arr =
-52.803,-13.364,-219.252,-10.029,-162.734,47.878,-210.191,54.072,-134.147,109.046,-193.344,89.601,-205.965,156.573
114.487,-164.236,73.371,-169.406,22.625,-186.540,-59.952,-210.862,-51.229,-157.676,-65.452,-130.962,-29.188,-175.555
The top-left entry? -52.803
The smallest entry in the first row? -219.252
The 5th-last entry, reading row by row? -157.676
The entry just left of the smallest entry is -13.364
The first entry on the diagonal from the top-right corner is 156.573
The entry just right of -186.540 -> -59.952
The entry just left of -134.147 -> 54.072
The entry just right of the smallest entry? -10.029
The bottom entry of the column that holds the largest entry is -175.555
The bottom-left entry? 114.487
The entry directly above -157.676 is 109.046
The entry directly above -65.452? -193.344
The entry just left of the largest entry? -205.965
The entry just right of -169.406? 22.625
The fourth entry from the end, reading row by row? -65.452

data = array([ 0.03, -0.10,  0.01,  0.12])
Read off the entry just left of 0.12.
A: 0.01
The 1st entry from the right -> 0.12
Read off the first entry.
A: 0.03

m =
[[ 25  51  19  32  12  32  30  46]
 [-36   6  -7 -68 -12   1 -57 -25]
 [ 43  -3   8 -10  51 -17 -66 -71]
 [-10  -8  -3  15 -22 -16  21  18]
 [ 50  -9  -8   8  61 -11 -57 -80]
 [ 51  66 -40  42  30  41 -12 -39]]
Counting starts at 0.
The entry in row 0 and column 0: 25
The entry in the bottom-left corner -> 51
The entry in the top-right corner: 46
The entry in row 2 and column 0: 43
The bottom entry of the column that holds the smallest entry -> -39
The entry in row 0 and column 1: 51
Find the entry directly above the smallest entry.
Answer: 18
The entry in row 1 and column 1 -> 6
Find the entry just left of -17.
Answer: 51
Find the entry directly above the largest entry.
Answer: -9
The smallest entry -> -80
Find the entry in row 0 and column 2.
Answer: 19
The entry in row 1 and column 0 -> -36
Find the maximum.
Answer: 66
The entry just right of -11 is -57
The entry just left of -11 -> 61

grid =
array([[-422,  -50,  366,    4,   67,  -77, -306,   64,  195,  186, -300,
        -800],
       [ 166, -203, -471, -263,  407,  552, -356, -511, -229, -187,  176,
         383],
       [ -31,  199, -439,   19,  -21,  -90,  -34, -117,  -45,   65,  -27,
        -354],
       [-303,  108, -754,   32,   20, -147,  107, -347,  242,  215, -264,
        -460],
       [ 109, -406,  -24, -471,  534,  672, -609, -655, -128, -351,  167,
        -293],
       [-757,   99, -536,  174, -560, -549,  491,  105,  152,   98, -529,
        -211]])
The entry just left of the largest entry: 534
What is the entry just left of the smallest entry? -300
What is the entry just right of 242? 215
What is the entry just right of -754? 32
What is the entry just right of -609? -655
What is the entry just right of -422? -50
The smallest entry is -800
The entry just left of -187 is -229

Read these off the array that follows.
1) Read off the entry in the bottom-right corner.
2) Read off the fifth-last entry, reading row by row.
3) Read off the 1st entry in reading order.
4) Read off the entry directly below 754.
5) Read off the largest entry in the first column.
6) Read off the smallest entry in the last column.
7) Read off the entry directly below 512.
8) Read off the fourth entry, reading row by row.
66,828,580,672
894,456,600,535
956,416,601,530
512,754,750,479
688,352,362,746
443,924,906,366
211,761,583,650
577,626,621,575
623,513,516,639
1) 639
2) 575
3) 66
4) 352
5) 956
6) 366
7) 688
8) 672

[[ 672  531 -379  257 -396  -45  640  359  403]
 [-500 -311  887   10  883  377 -477  160   41]]
What is the entry just left of the largest entry? -311
What is the entry in the top-right corner? 403
What is the bottom-left entry? -500
The entry just left of -379: 531
What is the entry in the top-left corner? 672
What is the bottom-right entry? 41
The entry just right of the largest entry -> 10

M =
  4  -56   -3    5   15  -14   14   15   30   -7   20    1  -51
  3    0    2  -13   14  -13    2   18   13   -6   10    2   10
  8  -14  -16  -18   26    7   36  -13    2   -5   31  -24   -4
 14    4   13  -20   -4    6   -9   16   -5   -5   22   23   -9
 18   -3  -14   15   24    4   -3   -7    7  -25    0    6   14
 -7    1   32   27  -14    3  -42   -9   74  -15  -22   15   -8
-13  -14  -10    5  -18   -1  -11   11   -6  -11   17  -21    8
The first entry, reading row by row is 4
Read off the last entry, reading row by row.
8
The entry just right of the largest entry -> -15
Read off the smallest entry in the first row.
-56
Read off the 3rd smallest entry.
-42
Read off the entry in the top-right corner.
-51
The second largest entry -> 36
Read off the bottom-left entry.
-13
The largest entry in the first column -> 18
The largest entry in the last column: 14
The third entry on the diagonal from the top-right corner -> 31
The fourth entry, reading row by row is 5
The largest entry in the first row -> 30
Read off the entry directly below the centre entry.
-3
The entry directly above the largest entry: 7
The 5th entry from the end, reading row by row -> -6
Read off the entry just left of the largest entry.
-9
Read off the entry just left of the centre entry.
6
The entry just right of the smallest entry -> -3
Read off the entry just left of 26.
-18
The 3rd entry from the end, reading row by row: 17
The entry just right of -24: -4
The third entry on the main diagonal: -16
Read off the entry just right of the centre entry.
16
Read off the 2nd entry on the main diagonal.
0

B = [[4, 5, 4, 5, 5, 3, 6, 4, 6, 3, 2, 5, 7, 6, 5], [4, 5, 7, 5, 6, 6, 6, 3, 3, 4, 4, 7, 5, 4, 6], [4, 3, 6, 4, 3, 6, 4, 4, 4, 4, 4, 6, 6, 5, 5], [5, 5, 6, 5, 5, 4, 7, 4, 3, 6, 6, 5, 7, 5, 4], [5, 4, 4, 5, 5, 2, 5, 2, 4, 5, 6, 4, 3, 6, 5], [4, 5, 6, 5, 5, 4, 4, 5, 6, 5, 5, 4, 5, 6, 5], [3, 5, 3, 5, 6, 5, 6, 3, 3, 6, 6, 6, 4, 3, 6], [6, 6, 4, 5, 6, 6, 6, 5, 5, 6, 6, 7, 5, 3, 5], [6, 6, 5, 5, 3, 5, 4, 5, 6, 6, 5, 4, 7, 4, 5], [5, 5, 5, 4, 3, 5, 6, 5, 5, 3, 2, 5, 5, 4, 5]]
The third entry in reading order?
Answer: 4
The first entry in reading order: 4

Questions about the array below. Indices start at 0.
1) Find the entry in row 2 and column 0.
2) Find the top-left entry.
3) Find the entry in row 0 and column 1.
4) Find the entry in the top-right corner.
5) Find the entry at row 1, column 0.
6) Find the entry just left of -262.
7) Find the smallest entry.
215,30,58,204,-24,-105,186,64,119,-208,242
269,-187,127,152,26,59,-322,-336,-32,-32,-229
583,251,-134,91,8,171,215,-51,-523,-48,422
9,13,346,-5,-59,102,-21,260,46,-141,-22
-224,-6,104,166,7,52,-2,221,27,-169,134
-1,181,77,218,-84,318,6,-24,142,-11,-45
-126,28,192,154,24,-30,23,163,43,-34,193
272,21,-12,51,19,24,253,-129,-262,15,362
1) 583
2) 215
3) 30
4) 242
5) 269
6) -129
7) -523
